Below are the code and all the weights of a small trained network. Each question names an input and a class and asks about switching units off, where a switched-off unit gives its printed mean instead of its output.

import numpy as np


def w(rows, s, z=0):
    codes = np.array(rows[::2]) - 128.0
    scale = np.full(codes.shape[1], s)
    scale[-1] = z or s
    return codes * scale


def norm(h):
    return h / np.sqrt((h * h).mean(-1, keepdims=True) + 1e-5)


def f(y):
    return y / 2 * (1 + np.tanh(0.7978845608 * (y + 0.044715 * y**3)))


def log_softmax(a):
    a = a - a.max(-1, keepdims=True)
    return a - np.log(np.exp(a).sum(-1, keepdims=True))


def net(x, mask):
    res = np.array(x, float).reshape(1, 8) / 4 @ E
    u = 0
    for l in range(3):
        y = f(norm(res) @ A[l][:, :-1].T + A[l][:, -1])
        res = res + np.where(mask[u : u + 3], y, B[l][:, -1]) @ B[l][:, :-1]
        u += 3
    return log_softmax(norm(res)[-1] @ U[:, :-1].T + U[:, -1])


A, B = {}, {}
E = w([
[67,152,126,101,144,102,123,88,105,140],'x0',
[171,112,123,93,17,141,66,150,158,1],'x1',
[153,84,209,100,152,91,84,90,144,155],'x2',
[29,116,56,114,96,125,69,212,174,131],'x3',
[186,130,149,152,122,120,139,83,116,108],'x4',
[110,146,123,142,112,124,205,43,94,116],'x5',
[146,92,213,54,145,134,43,91,90,126],'x6',
[174,234,69,229,198,252,157,157,93,185],'x7',
],0.0008)
A[0] = w([
[160,96,192,130,137,114,166,2,90,136,43],'0.n1',
[131,66,178,111,95,64,169,28,134,118,1],'0.n2',
[80,204,93,161,165,174,181,80,94,171,59],'0.n3',
],0.0024,0.00055)
B[0] = w([
[87,237,110,166,151,93,167,96,177,139,230],'0.n1',
[116,243,156,92,193,155,70,78,58,83,195],'0.n2',
[209,157,64,166,187,175,193,251,13,116,255],'0.n3',
],0.0015,0.00085)
A[1] = w([
[143,64,195,67,108,99,48,142,171,116,3],'1.n1',
[163,107,212,144,211,120,110,126,154,216,177],'1.n2',
[252,111,152,150,57,141,124,114,175,44,37],'1.n3',
],0.0029,0.00046)
B[1] = w([
[135,167,85,196,143,161,208,149,110,141,255],'1.n1',
[79,162,104,77,49,114,95,113,110,2,235],'1.n2',
[147,71,185,62,179,159,108,194,65,149,227],'1.n3',
],0.0024,0.00099)
A[2] = w([
[134,102,199,95,119,69,177,3,101,108,107],'2.n1',
[59,77,88,126,72,121,111,174,179,115,253],'2.n2',
[121,169,91,149,104,208,32,160,142,121,226],'2.n3',
],0.0029,0.00061)
B[2] = w([
[75,251,157,83,203,100,65,68,67,94,233],'2.n1',
[87,145,123,90,83,36,172,100,164,69,239],'2.n2',
[127,148,206,79,191,90,117,77,54,116,250],'2.n3',
],0.0025,0.0013)
U = w([
[87,202,200,58,172,91,56,32,82,84,160],'0',
[224,65,173,117,141,224,100,210,86,123,156],'1',
[166,183,47,248,165,172,241,131,120,186,140],'2',
[163,31,131,193,69,178,54,24,249,253,8],'3',
[49,59,84,91,22,41,149,164,239,89,148],'4',
[102,77,105,174,138,127,81,133,186,216,43],'5',
[157,17,130,201,63,190,58,12,253,242,1],'6',
],0.0059,0.0072)

Each question gives the input, the list of numbers given to net, and the class t.
The units are the neurons (one row each of A and B). Each row of codes is followed by its name. A weight is (code - 128) times the scale printed after its matrix; where a second scale follows, it is the last column's (A, B and U).
mask holds one flag per neuron, layer by layer. A switched-off neuron (its flag False) gives its mean, the last column of its row in B, instead of its output. The means were averaged over made-up inputs and are rounded, as every weight is.
A unit's drop is (log p(t) with every unit on - log p(t) with that unit switched off) / (log p(t) with every unit on - log p(t) with every unit switched off).
The circuit of an input: a set's keep is (log p(t) with only the set's units on - log p(t) with every unit switched off) / (log p(t) with every unit on - log p(t) with every unit switched off). Starting from all 9 units, units are removed one at a time, each time the one whose removal leaves the highest keep (on an exact tie, the one counted first), for as long as the keep stays at least 0.8.
units of the circuit, in order: the units of the circuit, biggest drop first
k most important neurons: the k neurons with the biggest drops, biggest first
top k neurons in layer l: the k neurons of layer l with the biggest drops, biggest first
drop when u is switched off: that unit's drop, to one decimal
input [-6,5,-3,1,7,-3,-2,-8], class 1: units of the circuit, in order : [1.n3]
input [-2,-1,2,4,0,8,-7,-8], class 0: 2 most important neurons : [2.n1 0.n2]
input [0,4,4,-6,-8,1,-3,4], class 1: 2 most important neurons : [1.n1 1.n3]
input [8,-3,-3,2,7,8,4,2], class 2: units of the circuit, in order : [0.n3 2.n3]
input [3,8,-4,-7,-6,4,-3,5], class 1: units of the circuit, in order : [1.n3 1.n1 2.n2 2.n1]
input [0,2,-5,2,-5,-6,-3,2], class 4: 3 most important neurons : [2.n2 2.n1 0.n2]
input [2,-5,-3,0,0,-5,3,-5], class 4: 2 most important neurons : [2.n3 1.n1]
input [4,-3,-7,7,6,-6,8,-7], class 4: units of the circuit, in order : [1.n1 2.n1]
input [3,6,-7,-7,0,-1,3,3], class 1: units of the circuit, in order : [1.n3 2.n1]
input [-5,5,4,-5,-4,-7,-8,-6], class 1: 3 most important neurons : [1.n3 1.n1 1.n2]
input [-5,6,-3,-7,2,-3,-8,-7], class 1: 2 most important neurons : [1.n3 1.n2]
input [2,2,-5,-4,7,-1,-8,-7], class 0: units of the circuit, in order : [2.n1 0.n2]
input [-1,-8,-1,3,6,-5,2,4], class 1: 2 most important neurons : [0.n3 1.n1]
input [-1,-3,7,4,-7,6,0,2], class 4: 2 most important neurons : [2.n1 1.n2]
input [-6,7,1,-5,7,-6,-8,-5], class 1: top neuron in layer 1 : [1.n3]
input [3,-3,5,4,-3,-6,0,2], class 4: top 2 neurons in layer 2 : [2.n1 2.n2]
input [7,2,-8,-5,7,-8,-2,0], class 1: drop when 1.n3 is switched off : 0.1
input [-5,-4,-3,8,1,-8,-2,2], class 4: drop when 1.n1 is switched off : 0.1
input [-1,6,7,1,1,5,-4,6], class 1: drop when 1.n3 is switched off : 0.2
